Here is a tiny trained network, its code and every weight. The questions are about switching its units off for an input and a class, where a switched-off unit gives its printed mean instead of its output.

import numpy as np


def w(rows, s, z=0):
    codes = np.array(rows[::2]) - 128.0
    scale = np.full(codes.shape[1], s)
    scale[-1] = z or s
    return codes * scale


def f(y):
    return y / 2 * (1 + np.tanh(0.7978845608 * (y + 0.044715 * y**3)))


def log_softmax(a):
    a = a - a.max(-1, keepdims=True)
    return a - np.log(np.exp(a).sum(-1, keepdims=True))


def net(x, mask):
    res = np.array(x, float).reshape(1, 3) / 4 @ E
    y = f(res @ A[0][:, :-1].T + A[0][:, -1])
    res = res + np.where(mask, y, B[0][:, -1]) @ B[0][:, :-1]
    return log_softmax(res[-1] @ U[:, :-1].T + U[:, -1])


A, B = {}, {}
E = w([
[152,161,76,135,75,79,12],'x0',
[191,159,187,69,154,168,76],'x1',
[187,63,61,65,192,87,146],'x2',
],0.011)
A[0] = w([
[130,120,188,44,166,204,95,64],'n0',
[131,192,157,162,81,151,135,228],'n1',
[99,66,218,104,179,201,254,32],'n2',
[70,129,211,167,80,202,142,84],'n3',
[56,80,92,196,135,86,177,92],'n4',
[190,94,95,95,224,86,191,115],'n5',
[75,147,182,151,105,179,135,111],'n6',
[150,49,114,122,189,116,123,128],'n7',
[186,137,203,107,192,186,116,72],'n8',
[167,145,197,96,199,172,108,70],'n9',
[64,95,83,182,108,69,237,122],'n10',
[177,67,85,81,150,91,116,113],'n11',
[119,144,183,182,129,168,128,132],'n12',
[174,65,128,88,185,81,173,118],'n13',
[65,100,235,103,242,145,245,5],'n14',
],0.0077,0.0027)
B[0] = w([
[106,183,146,30,184,170,127,210],'n0',
[139,79,172,168,125,98,170,187],'n1',
[116,35,117,146,112,24,9,254],'n2',
[239,129,146,242,73,177,211,202],'n3',
[27,218,111,33,232,157,159,192],'n4',
[209,117,133,228,81,175,218,238],'n5',
[187,123,162,174,46,163,165,179],'n6',
[127,154,131,175,83,166,221,190],'n7',
[65,164,91,60,219,164,116,214],'n8',
[53,179,115,59,169,193,108,207],'n9',
[3,217,174,21,201,163,134,213],'n10',
[197,113,107,167,85,116,162,219],'n11',
[128,112,123,161,88,149,156,167],'n12',
[178,93,125,212,88,127,197,216],'n13',
[90,39,115,138,121,21,65,251],'n14',
],0.0064,0.0081)
U = w([
[189,125,140,235,99,216,220,65],'0',
[114,93,117,140,128,17,2,252],'1',
[69,220,136,36,228,230,144,26],'2',
],0.0069,0.0019)

Each question gives the input, the list of numbers given to net, and the class t.
The units are the neurons (one row each of A and B). Each row of codes is followed by its name. A weight is (code - 128) times the scale printed after its matrix; where a second scale follows, it is the last column's (A, B and U).
mask holds one flag per neuron, in row order. A switched-off neuron (its flag False) gives its mean, the last column of its row in B, instead of its output. The means were averaged over made-up inputs and are rounded, as every weight is.
A unit's drop is (log p(t) with every unit on - log p(t) with that unit switched off) / (log p(t) with every unit on - log p(t) with every unit switched off).
The circuit of an input: a set's keep is (log p(t) with only the set's units on - log p(t) with every unit switched off) / (log p(t) with every unit on - log p(t) with every unit switched off). Starting from the 12 units with the biggest drops (on a tie, the unit counted first), units are removed one at a time, each time the one whose removal leaves the highest keep (on an exact tie, the one counted first), for as long as the keep stays at least 0.8.
circuit, biggest first: the units of the circuit, biggest drop first
unit that matters most: the unit with the biggest drop
top k neurons: the k neurons with the biggest drops, biggest first
drop of u: that unit's drop, to one decimal
input [8,5,-8], class 0: circuit, biggest first -> [n2; n3]
input [0,4,4], class 0: unit that matters most -> n10
input [4,-6,-5], class 2: circuit, biggest first -> [n4; n10]
input [-2,-2,-1], class 1: circuit, biggest first -> [n5; n7]
input [6,-4,-6], class 0: top 3 neurons -> [n2; n14; n3]
input [6,7,-1], class 2: top 2 neurons -> [n2; n14]
input [7,8,-3], class 2: circuit, biggest first -> [n2; n14]
input [3,-4,5], class 0: top 2 neurons -> [n2; n14]
input [-2,-2,1], class 1: circuit, biggest first -> [n0; n3; n5]
input [-6,-7,4], class 2: top 3 neurons -> [n10; n4; n7]
input [-8,1,7], class 1: top 3 neurons -> [n2; n14; n3]
input [-3,-7,0], class 2: top 2 neurons -> [n10; n4]
input [-8,-4,-6], class 1: top 3 neurons -> [n2; n14; n5]
input [-4,6,7], class 0: top 2 neurons -> [n5; n13]
input [-7,5,-2], class 1: top neuron -> [n2]
input [-5,5,6], class 0: top 3 neurons -> [n5; n13; n7]
input [-8,-3,7], class 1: top 3 neurons -> [n2; n14; n3]
input [7,-8,-7], class 2: top 2 neurons -> [n4; n10]
input [-8,-2,-2], class 1: drop of n2 -> 0.3
input [4,-5,3], class 2: drop of n4 -> 0.2
input [-4,-6,-1], class 2: drop of n10 -> 0.8
input [6,-2,-8], class 0: drop of n3 -> 0.1
